Moves between items:
@: dg->hq, nf->gz, hh->hr, mt->fp, hp->rc, rt->zj, gz->gb, qn->cd, zz->mg, cd->nf, tm->hp, fj->tl, zt->cc, rl->pz, pq->dz, lj->cj, cf->lg, mh->mp, nm->jl, gn->rf, lg->qn, cn->pq, bq->cz, jn->bq, jj->md, rc->ld, cj->dg, mg->cn, fr->rn, jb->sb, pc->mh, rj->zf, sl->hh, zh->jn, jl->tn, ml->mt, dm->fj, hr->rt, zg->rl, pz->rj, md->fr, mp->td, sb->nm, gb->jj, zp->lj, zj->zp, rn->cf, rf->zg, dz->lp, rd->dm, hq->pn, cc->pp, tn->tm, zf->qs, pp->pc, tl->zt, td->rd, ld->jr, qs->ml, dh->zh, jr->zs, pn->sl, fp->gn, zs->jb, cz->zz, lp->dh
!: dg->dh, nf->dm, hh->cz, mt->jr, hp->cd, rt->mg, gz->fj, qn->td, zz->pz, cd->rd, tm->qn, fj->zp, zt->cj, rl->jl, pq->qs, lj->dz, cf->mh, mh->sl, nm->rn, gn->jb, lg->mp, cn->zf, bq->zg, jn->rf, jj->zt, rc->nf, cj->lp, mg->rj, fr->pp, jb->md, pc->pn, rj->tm, sl->bq, zh->gn, jl->cf, ml->ld, dm->zj, hr->zz, zg->nm, pz->tn, md->cc, mp->hh, sb->fr, gb->tl, zp->pq, zj->cn, rn->pc, rf->sb, dz->ml, rd->rt, hq->zh, cc->dg, tn->lg, zf->hp, pp->hq, tl->lj, td->hr, ld->gz, qs->rc, dh->fp, jr->gb, pn->jn, fp->zs, zs->jj, cz->rl, lp->mt
$: dg->mt, nf->rt, hh->zg, mt->gz, hp->td, rt->pz, gz->zj, qn->hh, zz->jl, cd->hr, tm->mp, fj->cn, zt->dz, rl->rn, pq->hp, lj->qs, cf->pn, mh->jn, nm->pp, gn->jj, lg->sl, cn->tm, bq->sb, jn->jb, jj->lj, rc->rd, cj->ml, mg->tn, fr->dg, jb->zt, pc->zh, rj->lg, sl->rf, zh->zs, jl->pc, ml->nf, dm->mg, hr->rl, zg->fr, pz->cf, md->cj, mp->bq, sb->cc, gb->zp, zp->zf, zj->rj, rn->hq, rf->md, dz->rc, rd->zz, hq->fp, cc->lp, tn->mh, zf->qn, pp->dh, tl->pq, td->cz, ld->dm, qs->cd, dh->jr, jr->fj, pn->gn, fp->gb, zs->tl, cz->nm, lp->ld

The rows follow the links: the fewer symbols apart two items are, the more alike their rows tend to be.

Here are some items, each with a row of numbers. One shown again gets a slightly different row.
lj ->  19  -22   65  -18  -48   22   -7  -35   36   -6  -17    1   55   -4   39   65   32  -56   30  -13   30  -69  -79   20   35   -2   10    9  -17  -21    7  -50  -62   56   78    9   48   69  -17
tn ->   8   15  -75   79   61  -15   19    3  -36   15   34  -13  -90  -14  -72  -33  -43   43  -47    0  -13   21   58  -15    7    1   -6  -30   42   52   27   38   59  -54  -75  -13  -30  -40   -8
zs -> -40   35   16  -32  -50   26  -14    0  -28  -18  -10    1   96   -2   80   71   25  -30   81   -3   10  -11  -51   39    5  -20   15   85  -59  -40   34  -16  -41   31   39  -38  -21   24   42
dg -> -42   -7   80  -94  -63   -3  -23   29   27  -17  -44   28   96   14   77   18   25  -32   51   18   -5   21  -27   24  -60  -13  -14   28  -40  -40  -49  -39  -54   26   42   32    1   -1   34
hp ->  49    3  -57   87   42   14   16  -50  -30   12   59  -33  -72  -19  -58   16   -2  -12  -34  -40   27  -59  -23   -4   80    8   38  -26   23   28   64   32   26   20   -3  -41   21   36  -42
jl -> -40    0    7   15   37    5   20   19   55  -25  -41   19  -42  -34   13  -47  -61   64  -19   80  -39  -16   85  -19  -10  -21  -12   27   42  -15   -3  -55   12  -87  -68   52   -2  -27   55
gn -> -37   28   -4  -68  -32  -17  -32   61  -64   19    0   12   69   36   23    7   25  -10   37  -18    6  110   -3   16  -82    4  -26   20  -49   -6  -36   67   -7   13    9  -23  -58  -57   13
hq -> -59   59  -39  -19  -24    2  -21   63  -76   -5    9    9   59    3   49   23   -2   13   68    4   -1   74    9   31  -54   -9   -2   78  -41  -17   20   50    0  -14  -18  -40  -73  -47   44
hh ->   3  -31   -7  -10   33  -24   21   29   37   17   -8   14  -68    8  -49  -87  -39   51  -68   33  -34   40   73  -35  -43   16  -22  -64   49   26  -45    5   52  -59  -57   48    2  -44    0
ml ->  20   11    8   26  -26   28   -2  -51   -5  -15   17  -16   45  -13   27   78   38  -55   38  -33   36  -84  -88   22   65   -3   26   19  -29  -17   52  -22  -45   62   65  -35   29   72  -11
cn ->   43    -2   -16    80    29    30    29   -69    14   -24    26   -30   -49   -32   -24    40    -6   -18   -15   -22    23  -115   -30    -5   107    -9    42     2    29     9    58   -31   -14    15    18   -18    48    62   -16
jj -> -29   36   -1  -11  -44   16  -20    8  -48  -18    9  -12   95    2   68   72   30  -36   83  -21   35   11  -65   39    7  -16   17   72  -54  -38   35   21  -46   49   41  -55  -26    6   18
rj ->  51  -56   18   28   39   -4   26  -28   59    3   -5    4  -80   -7  -61  -52  -25   13  -87   20  -11  -40   25  -33   30   10   -8  -85   55   33  -32  -33   32  -10  -12   49   47   22  -36
zg -> -35   41  -65    8   36  -20   -2   58  -65   10    6   -5  -24   -2  -15  -33  -20   54    5   13  -24   89   73   -5  -52   -4  -16   30   -1   12   11   52   50  -64  -78  -22  -72  -81   24
pz ->   8   21  -83   92   65    3   24  -10  -20    5   39   -6  -92  -24  -53  -27  -45   40  -35    9   -9  -10   51  -17   37   -4   10   -3   43   39   49   25   53  -52  -75  -14  -13  -17    8
dh -> -41    7   56  -69  -52   12  -19   18   22  -21  -45   17   94    8   86   34   19  -28   60   26    3    6  -24   31  -34   -9  -10   59  -49  -56  -16  -44  -59   22   46   15    2   12   43
rc ->  64  -58   55   -8   -9    4   -4  -51   54   10    3   -2  -19   14  -44    0   30  -42  -51  -25   23  -70  -49  -18   42   19    5  -83   20   16  -21  -24  -13   55   63   34   68   60  -60

Each walk starts at a row. The symbols on each line, taken left to right, move it on to the next item.
Answer with the item's row; about right is enough.
---
 61  -21    7   10   -8    0  -14  -40  -34   35   52  -17  -16   23  -54   28   49  -47  -23  -77   47  -16  -75    9   33   21   22  -62  -17   23   -4   49    1   81   61  -40   17   44  -83
@ ! ! $ !   42   -47    42    31     8    21    14   -61    60    -9    -6   -13   -26   -15   -16    29    11   -30   -27    -1    13  -114   -40   -11    82     2    13   -28    28     2    17   -66   -24    26    41    29    68    78   -35
$ ! @ $ ! ! $ -30  -17   12   -3   38   -3   15   24   56  -14  -40   21  -47  -19   -3  -75  -47   54  -33   77  -39    3   83  -26  -29  -14  -21   -9   48    1  -35  -52   23  -77  -75   70    9  -34   39
---
 66  -38  -24   39   37  -13    7  -36   17   37   28  -22  -83    8  -95  -37   -3    4  -91  -28   12  -21    4  -29   33   30    2  -99   46   46  -16   25   45   11   -8   12   34    4  -63
@ $ @ ! ! !   62   -32   -34    56    41    -8    17   -29   -12    26    52   -25   -82    -1  -103   -15     1    -6   -74   -43    17   -23    -4   -31    37    17    11   -79    42    48     8    42    41    16     3   -17    22    11   -69
! @ @ $  49    3  -52   96   44   28   18  -64    6   -1   43  -30  -74  -29  -47   31   -2   -9  -22  -31   25  -98  -28   -5   99    0   45   -5   21   27   68   -5   10   16    3  -33   30   60  -25
---
 15   -5   33   -3  -34   28   -4  -46   14  -11   -1   -8   56  -11   40   72   31  -56   43  -14   27  -86  -69   21   61   -3   17   31  -20  -21   24  -44  -60   62   65  -16   39   76    4
! $ @ $ ! @  67  -47   16    1  -10  -20   -7  -45   -6   36   32   -5   -9   21  -63    4   44  -49  -38  -71   39  -25  -66   -2   27   37   12  -89    4   27  -23   39   -1   71   62  -17   30   42  -84
@ @ @ @ ! @ $  -32   -12    50  -103   -58   -20   -35    52   -11     4   -30    37    80    26    37    -5    20   -11    29    -7    -4    81   -16     8   -87    14   -24    -3   -44   -25   -67    28   -30    26    31     9   -32   -31     4
---
-37   30   34  -43  -56   17  -25    5    1  -24  -30   11  102    0   91   53   21  -33   74    9    1  -15  -37   29  -14  -18    5   83  -49  -43   12  -33  -62   32   38   -9   -5   19   45
@ $ ! $ @ $ !  42   12  -27   37  -13   13   -3  -37  -45   10   49  -35   19    4  -18   69   41  -47   17  -65   49  -47  -79   20   54   10   40    0  -23   -1   45   34  -12   71   65  -70   16   48  -45
$ ! @ $ !  57  -15  -59   84   46    6   22  -45  -27   28   61  -24  -79   -2  -84    6   -5  -13  -49  -46   23  -33  -22  -17   65   14   24  -49   27   42   40   44   32   14   -2  -36   22   26  -61
---
 22   22   -2   45  -13   26    2  -63  -28  -10   31  -22   27   -6   17   76   37  -56   33  -51   41  -73  -80   27   70   -4   35   21  -24    3   56    9  -34   63   60  -58   13   60  -28
@ ! $ ! !  64  -61   42  -16  -10    3   -7  -32   30   28   17   -5  -15   12  -54    4   32  -43  -51  -43   27  -46  -58  -17   32   26    8  -99    4   26  -34    8    6   65   68   16   45   50  -83
$ ! $ @ ! $  15    4  -56   40   57  -22   15    6  -16   23   32  -11  -98   -7  -69  -64  -34   42  -60    2  -19   37   60  -31  -15    7  -10  -48   40   34   -6   44   72  -60  -66   -4  -25  -43  -12
---
-49   55  -77   33   34   -5    5   45  -49   -9   18    1  -21  -12    6  -32  -38   52   13   30  -28   74   71   -2  -27  -11    1   55    7   10   31   35   30  -62  -80  -33  -60  -68   47
@ $ @ ! -46   19  -23   30   35   23   22   22   30  -33  -33    9  -36  -37   23  -40  -55   59   -7   73  -41  -11   81  -18   -7  -19  -10   58   34  -13   24  -54   13  -91  -75   27  -13  -29   67
@ $ @ @ !   4   24  -69   99   64   16   38  -29   -2   -9   26  -21  -83  -34  -39  -10  -46   42  -32   17  -16  -36   51  -14   57   -8   18   12   46   20   64   -2   43  -70  -65  -12  -10    3   18
---
-42   48  -27  -40  -26   -7  -24   56  -76    8    5    9   62   22   35   11   15   12   46  -13    1  104   -5   22  -73   -6  -16   49  -54  -12   -5   67    1    1   -6  -37  -73  -61   25
! $ ! ! $ $  56  -58   52   10    1   15    3  -57   63    3  -11   -8  -19   -6  -28    6   12  -34  -43  -18   20  -97  -46  -13   61   11   19  -63   28    8  -15  -60  -20   36   54   45   79   64  -42
$ $ $ @ @  22  -31    2   61   50   12   37  -37   71  -19  -15  -10  -79  -35  -31  -36  -35   27  -58   47  -19  -81   44  -28   60  -11    2  -23   59   14    8  -73   13  -42  -40   53   54   29    4
---
  2   16  -51   97   65   17   31  -25   30  -29    7  -17  -82  -43  -29  -10  -45   40  -36   34  -11  -60   47  -26   65  -14   19   23   59   15   56  -31   26  -50  -56    5   13   18   19
! @ $ ! @ $ !  -7  -29    9  -10   36  -26    8   22   51    8  -31   17  -60   -8  -29  -73  -44   56  -60   55  -32   23   85  -37  -43    0  -26  -38   50   17  -45  -29   31  -67  -63   71    9  -34   24
$ ! $ @ ! $ -34    9   27  -89  -54  -30  -37   60  -43   16  -12   15   71   30   28   -5   29   -1   34  -12   -5  105   -3   12  -95   14  -19    1  -55  -17  -50   53  -11   23   19   -5  -48  -59    3
---
 -36   -11    74  -106   -60   -12   -28    39     8    -4   -35    29    83    40    56     8    35   -26    41    11    -7    61   -22    13   -72    -7   -30    15   -44   -33   -68   -13   -36    33    34    25    -4   -18    15
@ $ ! ! $  17  -34   81  -58  -53   17  -14  -15   45   -3  -24   11   64   14   39   34   37  -58   22  -12   30  -45  -65    7   11    5    3  -14  -29  -19  -28  -35  -47   70   82   20   42   52  -20
! $ ! @ @ !  20  -37   84  -75  -65   -4  -22  -12   22    5  -18   15   63   30   14   24   51  -63   14  -32   23  -14  -75   16   -9   15   -3  -37  -35  -12  -51   -6  -52   81   84   23   36   43  -45
---
 21  -25   28  -65  -53   -9  -35    6  -29   31   17    2   74   43    5   33   61  -55   24  -61   40   43  -80   24  -26   20   -3  -27  -51   -2  -36   44  -25   88   87  -16   -2    6  -49
! $ ! @ @ !   9    3   16  -47  -46   -8  -34    7  -52   28   22    1   65   33   -1   47   58  -49   32  -73   37   52  -74   22  -32   18    4  -16  -57  -12  -14   62  -23   78   68  -49  -25    0  -39
@ ! ! @ $ -14   34  -11  -23  -51    7  -27   14  -58    1   22  -11   83   10   42   70   47  -42   70  -49   29   23  -66   40   -3    0   14   53  -64  -16   28   46  -27   61   42  -72  -36    5   -8
